Below are the code and all the weights of a small trained network. Each question names an input and a class and asks about switching units off, where a switched-off unit gives its printed mean instead of its output.

import numpy as np


def w(rows, s, z=0):
    codes = np.array(rows[::2]) - 128.0
    scale = np.full(codes.shape[1], s)
    scale[-1] = z or s
    return codes * scale


def f(y):
    return np.maximum(y, 0)


def log_softmax(a):
    a = a - a.max(-1, keepdims=True)
    return a - np.log(np.exp(a).sum(-1, keepdims=True))


def net(x, mask):
    res = np.array(x, float).reshape(1, 4) / 4 @ E
    y = f(res @ A[0][:, :-1].T + A[0][:, -1])
    res = res + np.where(mask, y, B[0][:, -1]) @ B[0][:, :-1]
    return log_softmax(res[-1] @ U[:, :-1].T + U[:, -1])


A, B = {}, {}
E = w([
[128,127,129,130],'x0',
[132,38,103,35],'x1',
[2,141,252,92],'x2',
[35,74,63,189],'x3',
],0.0075)
A[0] = w([
[96,108,77,59,17],'n1',
[138,132,116,52,107],'n2',
[56,38,90,205,3],'n3',
[144,55,136,61,10],'n4',
[130,254,138,227,94],'n5',
[73,95,208,90,236],'n6',
[21,147,202,107,56],'n7',
],0.0088,0.0013)
B[0] = w([
[56,67,127,89,167],'n1',
[103,59,174,109,172],'n2',
[211,106,238,223,209],'n3',
[83,63,132,100,184],'n4',
[40,27,142,2,241],'n5',
[190,174,74,153,244],'n6',
[195,185,55,83,255],'n7',
],0.0084,0.0066)
U = w([
[6,60,134,53,50],'0',
[183,111,244,135,209],'1',
[168,154,30,108,3],'2',
[95,118,118,109,213],'3',
],0.011,0.0024)

Each question gives the input, the list of numbers given to net, and the class t.
The units are the neurons (one row each of A and B). Each row of codes is followed by its name. A weight is (code - 128) times the scale printed after its matrix; where a second scale follows, it is the last column's (A, B and U).
mask holds one flag per neuron, in row order. A switched-off neuron (its flag False) gives its mean, the last column of its row in B, instead of its output. The means were averaged over made-up inputs and are rounded, as every weight is.
A unit's drop is (log p(t) with every unit on - log p(t) with that unit switched off) / (log p(t) with every unit on - log p(t) with every unit switched off).
The circuit of an input: a set's keep is (log p(t) with only the set's units on - log p(t) with every unit switched off) / (log p(t) with every unit on - log p(t) with every unit switched off). Starting from all 7 units, units are removed one at a time, each time the one whose removal leaves the highest keep (on an exact tie, the one counted first), for as long as the keep stays at least 0.8.
circuit, biggest first: the units of the circuit, biggest drop first
most important unit: the unit with the biggest drop
top k neurons: the k neurons with the biggest drops, biggest first
drop of u: that unit's drop, to one decimal
input [-4,4,5,-4], class 2: circuit, biggest first	[n6, n7]
input [5,4,4,1], class 3: top 3 neurons	[n5, n6, n7]
input [4,-6,8,-6], class 2: top 3 neurons	[n7, n6, n3]
input [-5,5,6,-1], class 2: most important unit	n6
input [5,3,8,6], class 2: circuit, biggest first	[n7, n6]
input [3,2,3,1], class 2: top 2 neurons	[n5, n6]
input [-6,-5,8,-4], class 2: circuit, biggest first	[n7, n6]
input [-3,-5,-4,4], class 0: top 3 neurons	[n5, n6, n7]
input [-2,1,1,5], class 1: circuit, biggest first	[n3, n5]
input [4,1,5,4], class 2: circuit, biggest first	[n7, n5]
input [-7,-3,8,1], class 2: circuit, biggest first	[n7, n6]
input [-8,-8,4,-4], class 0: top 2 neurons	[n5, n3]
input [7,0,-7,7], class 1: top 3 neurons	[n3, n7, n6]
input [6,-3,4,6], class 1: most important unit	n3
input [1,1,4,6], class 1: top 2 neurons	[n3, n5]
input [0,-8,2,3], class 0: top 2 neurons	[n5, n6]
input [2,-7,8,-2], class 2: drop of n7	0.9
input [-1,-3,1,5], class 1: drop of n2	0.0
input [-3,-8,-3,0], class 0: drop of n5	0.6
input [1,-6,0,0], class 0: circuit, biggest first	[n5]
